Below are the code and all the weights of a small trained network. Each question names an input and a class and asks about switching units off, where a switched-off unit gives its printed mean instead of its output.

import numpy as np


def w(rows, s, z=0):
    codes = np.array(rows[::2]) - 128.0
    scale = np.full(codes.shape[1], s)
    scale[-1] = z or s
    return codes * scale


def norm(h):
    return h / np.sqrt((h * h).mean(-1, keepdims=True) + 1e-5)


def f(y):
    return np.maximum(y, 0)


def log_softmax(a):
    a = a - a.max(-1, keepdims=True)
    return a - np.log(np.exp(a).sum(-1, keepdims=True))


def net(x, mask):
    res = np.array(x, float).reshape(1, 3) / 4 @ E
    u = 0
    for l in range(4):
        y = f(norm(res) @ A[l][:, :-1].T + A[l][:, -1])
        res = res + np.where(mask[u : u + 3], y, B[l][:, -1]) @ B[l][:, :-1]
        u += 3
    return log_softmax(norm(res)[-1] @ U[:, :-1].T + U[:, -1])


A, B = {}, {}
E = w([
[179,30,136,108],'x0',
[3,42,180,70],'x1',
[198,162,72,52],'x2',
],0.0042)
A[0] = w([
[198,3,89,49,5],'L0N0',
[134,2,62,245,78],'L0N1',
[56,253,148,109,16],'L0N2',
],0.0038,0.0024)
B[0] = w([
[178,181,208,2,229],'L0N0',
[26,174,4,96,246],'L0N1',
[131,176,144,46,242],'L0N2',
],0.0061,0.0012)
A[1] = w([
[51,59,210,12,119],'L1N0',
[137,37,249,228,49],'L1N1',
[2,42,176,237,250],'L1N2',
],0.0029,0.0019)
B[1] = w([
[137,162,2,169,224],'L1N0',
[190,92,36,134,146],'L1N1',
[140,109,165,80,253],'L1N2',
],0.0078,0.0033)
A[2] = w([
[143,78,58,107,255],'L2N0',
[187,94,170,51,237],'L2N1',
[183,163,55,255,169],'L2N2',
],0.0082,0.00091)
B[2] = w([
[109,58,180,149,227],'L2N0',
[226,236,179,167,187],'L2N1',
[8,136,3,110,254],'L2N2',
],0.0078,0.0045)
A[3] = w([
[121,1,142,218,117],'L3N0',
[94,221,159,186,48],'L3N1',
[122,148,34,204,5],'L3N2',
],0.0061,0.0017)
B[3] = w([
[199,1,86,70,251],'L3N0',
[149,84,129,222,189],'L3N1',
[62,132,115,113,230],'L3N2',
],0.008,0.0027)
U = w([
[98,162,196,205,2],'0',
[84,179,46,135,218],'1',
[120,5,129,106,72],'2',
[221,193,160,106,161],'3',
],0.016,0.0054)

Each question gives the input, the list of numbers given to net, and the class t.
The units are the neurons (one row each of A and B). Each row of codes is followed by its name. A weight is (code - 128) times the scale printed after its matrix; where a second scale follows, it is the last column's (A, B and U).
mask holds one flag per neuron, layer by layer. A switched-off neuron (its flag False) gives its mean, the last column of its row in B, instead of its output. The means were averaged over made-up inputs and are rounded, as every weight is.
A unit's drop is (log p(t) with every unit on - log p(t) with that unit switched off) / (log p(t) with every unit on - log p(t) with every unit switched off).
The circuit of an input: a set's keep is (log p(t) with only the set's units on - log p(t) with every unit switched off) / (log p(t) with every unit on - log p(t) with every unit switched off). Starting from all 12 units, units are removed one at a time, each time the one whose removal leaves the highest keep (on an exact tie, the one counted first), for as long as the keep stays at least 0.8.
units of the circuit, in order: the units of the circuit, biggest drop first
k most important neurons: the k neurons with the biggest drops, biggest first
top k neurons in layer l: the k neurons of layer l with the biggest drops, biggest first
drop of u: that unit's drop, to one decimal
input [-6,-2,-5], class 0: units of the circuit, in order : (L1N0, L2N2, L0N2)
input [6,4,4], class 3: units of the circuit, in order : (L2N1)
input [-5,0,7], class 3: units of the circuit, in order : (L1N0, L2N2)
input [-7,-2,-8], class 0: units of the circuit, in order : (L1N0, L2N2, L1N2)
input [7,7,3], class 3: units of the circuit, in order : (L2N1, L0N0)
input [7,3,4], class 3: 2 most important neurons : (L0N0, L2N1)
input [-3,1,-8], class 2: units of the circuit, in order : (L2N2, L3N0)
input [6,-2,0], class 3: 2 most important neurons : (L0N0, L2N1)
input [7,-8,1], class 1: 2 most important neurons : (L2N2, L1N2)
input [8,-8,-3], class 1: drop of L2N2 : 1.2
input [5,1,3], class 3: drop of L0N0 : 0.3
input [6,-4,-2], class 1: drop of L2N2 : 2.3
input [-8,2,-8], class 0: top 2 neurons in layer 2 : (L2N2, L2N0)
